Below are the code and all the weights of a small trained network. Each question names an input and a class and asks about switching units off, where a switched-off unit gives its printed mean instead of its output.

import numpy as np


def w(rows, s, z=0):
    codes = np.array(rows[::2]) - 128.0
    scale = np.full(codes.shape[1], s)
    scale[-1] = z or s
    return codes * scale


def norm(h):
    return h / np.sqrt((h * h).mean(-1, keepdims=True) + 1e-5)


def f(y):
    return np.maximum(y, 0)


def log_softmax(a):
    a = a - a.max(-1, keepdims=True)
    return a - np.log(np.exp(a).sum(-1, keepdims=True))


def net(x, mask):
    res = np.array(x, float).reshape(1, 5) / 4 @ E
    u = 0
    for l in range(2):
        y = f(norm(res) @ A[l][:, :-1].T + A[l][:, -1])
        res = res + np.where(mask[u : u + 10], y, B[l][:, -1]) @ B[l][:, :-1]
        u += 10
    return log_softmax(norm(res)[-1] @ U[:, :-1].T + U[:, -1])


A, B = {}, {}
E = w([
[179,135,56,49,242,114,11],'x0',
[2,33,70,147,142,12,132],'x1',
[129,145,123,129,97,122,99],'x2',
[99,233,119,67,165,76,220],'x3',
[149,129,102,134,121,118,143],'x4',
],0.0019)
A[0] = w([
[95,135,158,166,126,119,176,76],'0.n1',
[120,116,161,171,84,67,145,105],'0.n2',
[193,138,148,127,106,200,122,147],'0.n3',
[79,179,115,128,129,113,159,91],'0.n4',
[128,196,123,148,191,56,182,201],'0.n5',
[196,3,166,194,98,134,81,8],'0.n6',
[156,82,121,55,177,116,54,111],'0.n7',
[113,98,160,181,81,146,146,51],'0.n8',
[76,79,132,150,100,64,130,113],'0.n9',
[136,130,152,152,96,165,166,65],'0.n10',
],0.0047,0.0018)
B[0] = w([
[139,162,102,149,192,140,60,182],'0.n1',
[122,167,113,173,231,114,118,191],'0.n2',
[154,21,170,112,151,62,125,252],'0.n3',
[68,129,94,53,21,206,129,174],'0.n4',
[115,112,91,132,72,192,57,233],'0.n5',
[47,159,15,5,34,252,136,234],'0.n6',
[149,208,58,209,153,116,142,239],'0.n7',
[132,210,25,176,224,137,120,196],'0.n8',
[229,74,200,139,90,48,139,220],'0.n9',
[117,201,193,189,236,101,72,183],'0.n10',
],0.0031)
A[1] = w([
[216,158,59,131,159,152,86,81],'1.n1',
[75,140,166,187,67,145,206,175],'1.n2',
[191,151,217,126,131,128,130,100],'1.n3',
[102,190,130,2,98,133,191,28],'1.n4',
[127,190,85,197,201,121,111,2],'1.n5',
[208,150,186,67,122,180,136,42],'1.n6',
[136,125,73,154,125,90,86,81],'1.n7',
[82,114,52,115,100,144,144,190],'1.n8',
[128,133,173,210,83,153,173,118],'1.n9',
[73,69,131,115,132,13,110,58],'1.n10',
],0.0046,0.0014)
B[1] = w([
[34,149,149,180,129,77,151,253],'1.n1',
[158,198,62,126,217,137,21,202],'1.n2',
[183,90,146,143,89,19,200,186],'1.n3',
[50,31,46,93,64,243,77,176],'1.n4',
[125,192,169,174,159,105,62,197],'1.n5',
[130,1,176,120,58,95,223,206],'1.n6',
[130,195,203,159,171,143,195,195],'1.n7',
[153,126,187,57,122,171,161,226],'1.n8',
[76,156,73,114,226,39,54,186],'1.n9',
[250,67,230,123,51,161,201,200],'1.n10',
],0.0037,0.0035)
U = w([
[114,236,127,200,248,72,65,2],'0',
[213,44,223,108,57,66,233,157],'1',
[40,107,32,30,56,254,89,224],'2',
],0.0091,8.5e-05)

Each question gives the input, the list of numbers given to net, and the class t.
The units are the neurons (one row each of A and B). Each row of codes is followed by its name. A weight is (code - 128) times the scale printed after its matrix; where a second scale follows, it is the last column's (A, B and U).
mask holds one flag per neuron, layer by layer. A switched-off neuron (its flag False) gives its mean, the last column of its row in B, instead of its output. The means were averaged over made-up inputs and are rounded, as every weight is.
A unit's drop is (log p(t) with every unit on - log p(t) with that unit switched off) / (log p(t) with every unit on - log p(t) with every unit switched off).
The circuit of an input: a set's keep is (log p(t) with only the set's units on - log p(t) with every unit switched off) / (log p(t) with every unit on - log p(t) with every unit switched off). Starting from the 12 units with the biggest drops (on a tie, the unit counted first), units are removed one at a time, each time the one whose removal leaves the highest keep (on an exact tie, the one counted first), for as long as the keep stays at least 0.8.
circuit, biggest first: the units of the circuit, biggest drop first
top k neurons in layer l: the k neurons of layer l with the biggest drops, biggest first
drop when u is switched off: that unit's drop, to one decimal
input [-3,0,6,-5,-2], class 2: circuit, biggest first : [0.n6]
input [-5,3,-8,6,2], class 2: circuit, biggest first : [0.n4 1.n4]
input [-4,4,-7,-2,3], class 0: top 3 neurons in layer 0 : [0.n3 0.n8 0.n2]
input [0,-8,-7,8,-7], class 1: top 2 neurons in layer 0 : [0.n6 0.n3]
input [4,-5,3,-4,2], class 1: top 3 neurons in layer 0 : [0.n8 0.n3 0.n2]
input [-5,-1,8,-6,-7], class 2: top 2 neurons in layer 0 : [0.n6 0.n7]
input [-5,-5,-3,0,1], class 0: top 2 neurons in layer 1 : [1.n9 1.n10]
input [6,7,-6,8,-8], class 2: top 2 neurons in layer 0 : [0.n3 0.n4]
input [-6,6,-7,7,-3], class 2: top 3 neurons in layer 0 : [0.n4 0.n3 0.n7]
input [1,-4,1,-3,5], class 1: top 2 neurons in layer 0 : [0.n3 0.n5]
input [-7,7,1,1,0], class 0: top 4 neurons in layer 0 : [0.n3 0.n2 0.n8 0.n1]
input [-7,-4,7,-7,4], class 0: top 2 neurons in layer 0 : [0.n10 0.n8]
input [-2,3,0,-4,1], class 2: top 2 neurons in layer 0 : [0.n6 0.n3]
input [4,6,-5,-1,-5], class 1: circuit, biggest first : [1.n10]
input [-6,1,-2,5,-7], class 0: drop when 0.n6 is switched off : 0.8
input [0,3,-3,-5,1], class 2: drop when 0.n6 is switched off : 5.8
